Below is a small trained network, with its code and all its weights. Each question gives an input and a class and asks what happens when units are switched off, that is, made to give their printed mean instead of their output.

import numpy as np


def w(rows, s, z=0):
    codes = np.array(rows[::2]) - 128.0
    scale = np.full(codes.shape[1], s)
    scale[-1] = z or s
    return codes * scale


def norm(h):
    return h / np.sqrt((h * h).mean(-1, keepdims=True) + 1e-5)


def f(y):
    return np.maximum(y, 0)


def log_softmax(a):
    a = a - a.max(-1, keepdims=True)
    return a - np.log(np.exp(a).sum(-1, keepdims=True))


def net(x, mask):
    res = np.array(x, float).reshape(1, 6) / 4 @ E
    u = 0
    for l in range(2):
        y = f(norm(res) @ A[l][:, :-1].T + A[l][:, -1])
        res = res + np.where(mask[u : u + 4], y, B[l][:, -1]) @ B[l][:, :-1]
        u += 4
    return log_softmax(norm(res)[-1] @ U[:, :-1].T + U[:, -1])


A, B = {}, {}
E = w([
[122,128,131,124,124,131],'x0',
[34,196,154,96,151,143],'x1',
[98,124,76,207,40,75],'x2',
[136,120,131,124,134,112],'x3',
[114,92,180,74,86,49],'x4',
[108,182,5,34,145,55],'x5',
],0.0029)
A[0] = w([
[2,196,172,146,160,120,1],'L0N1',
[66,202,99,246,64,75,125],'L0N2',
[61,59,181,86,128,37,147],'L0N3',
[151,124,245,188,139,150,1],'L0N4',
],0.0056,0.0031)
B[0] = w([
[182,1,49,130,202,122,183],'L0N1',
[194,136,192,114,124,142,254],'L0N2',
[177,143,125,177,123,192,236],'L0N3',
[123,126,127,245,103,177,201],'L0N4',
],0.0089,0.004)
A[1] = w([
[174,220,187,120,162,127,254],'L1N1',
[94,190,48,2,47,55,63],'L1N2',
[93,115,219,88,201,174,122],'L1N3',
[212,87,127,144,73,210,173],'L1N4',
],0.008,0.0031)
B[1] = w([
[118,222,178,152,69,116,185],'L1N1',
[106,107,154,164,133,254,152],'L1N2',
[159,133,84,76,52,95,152],'L1N3',
[91,140,95,55,179,114,246],'L1N4',
],0.0097,0.012)
U = w([
[149,75,181,219,92,255,234],'0',
[206,180,184,52,71,105,182],'1',
[209,13,10,39,224,132,86],'2',
[123,179,127,78,182,145,162],'3',
[130,156,147,104,206,133,170],'4',
[112,167,110,104,207,129,133],'5',
[56,59,109,197,68,32,2],'6',
],0.0074,0.0052)

Each question gives the input, the list of numbers given to net, and the class t.
The units are the neurons (one row each of A and B). Each row of codes is followed by its name. A weight is (code - 128) times the scale printed after its matrix; where a second scale follows, it is the last column's (A, B and U).
mask holds one flag per neuron, layer by layer. A switched-off neuron (its flag False) gives its mean, the last column of its row in B, instead of its output. The means were averaged over made-up inputs and are rounded, as every weight is.
A unit's drop is (log p(t) with every unit on - log p(t) with that unit switched off) / (log p(t) with every unit on - log p(t) with every unit switched off).
The circuit of an input: a set's keep is (log p(t) with only the set's units on - log p(t) with every unit switched off) / (log p(t) with every unit on - log p(t) with every unit switched off). Starting from all 8 units, units are removed one at a time, each time the one whose removal leaves the highest keep (on an exact tie, the one counted first), for as long as the keep stays at least 0.8.
circuit, biggest first: the units of the circuit, biggest drop first
most important unit: the unit with the biggest drop
k most important neurons: the k neurons with the biggest drops, biggest first
k most important neurons of layer l: the k neurons of layer l with the biggest drops, biggest first
drop when u is switched off: that unit's drop, to one decimal
input [4,3,-6,-3,5,6], class 0: most important unit : L1N2
input [-8,-8,0,0,-7,-3], class 2: 2 most important neurons of layer 1 : (L1N1 L1N2)
input [-4,-3,8,0,2,-7], class 1: 2 most important neurons of layer 1 : (L1N2 L1N4)
input [7,-1,4,-4,-3,7], class 0: circuit, biggest first : (L1N2 L0N3 L1N4)
input [-3,-1,4,-5,-6,6], class 0: circuit, biggest first : (L0N3 L0N4 L1N2 L1N4)
input [-5,7,2,-2,-1,-6], class 2: circuit, biggest first : (L0N1 L1N1)
input [-3,0,8,-2,-7,-7], class 1: circuit, biggest first : (L0N2 L1N2)
input [-1,1,-5,2,5,7], class 0: circuit, biggest first : (L1N2 L0N2 L1N4)
input [4,-8,7,3,7,6], class 2: 2 most important neurons of layer 0 : (L0N3 L0N4)
input [3,6,3,-5,-6,5], class 2: 4 most important neurons : (L0N1 L1N1 L0N3 L1N2)
input [4,5,-6,6,-6,-4], class 1: 2 most important neurons : (L1N3 L0N3)
input [-5,-7,4,-4,-8,-2], class 3: circuit, biggest first : (L0N1 L1N4)
input [0,-1,-5,0,2,6], class 0: circuit, biggest first : (L1N2 L0N2 L1N4 L0N4)
input [-1,3,4,2,-4,6], class 0: 2 most important neurons : (L0N3 L1N2)
input [-1,3,-7,-5,1,3], class 1: most important unit : L1N4
input [5,0,5,5,7,7], class 0: 2 most important neurons : (L1N2 L0N4)
input [-7,0,7,-4,-4,-5], class 1: 2 most important neurons : (L0N2 L1N2)
input [-7,8,-6,-6,1,-3], class 2: 3 most important neurons : (L0N1 L1N1 L0N2)
input [8,8,-2,0,-7,-2], class 2: 2 most important neurons : (L0N1 L1N1)
input [-5,7,1,-7,6,0], class 2: most important neuron : (L0N1)
input [-5,-6,-2,7,-1,-4], class 5: 2 most important neurons : (L0N1 L1N3)
input [3,-8,2,1,-5,-2], class 2: 3 most important neurons : (L1N1 L0N2 L0N3)
input [6,6,6,5,0,8], class 0: 2 most important neurons : (L1N2 L1N4)
input [4,3,7,7,-4,2], class 1: 2 most important neurons : (L0N2 L1N1)
input [-2,-8,5,3,0,-3], class 2: 2 most important neurons : (L1N1 L0N3)
input [1,8,-1,-2,1,4], class 2: drop when L0N1 is switched off : 1.6
input [-5,7,5,3,6,1], class 2: circuit, biggest first : (L0N1)
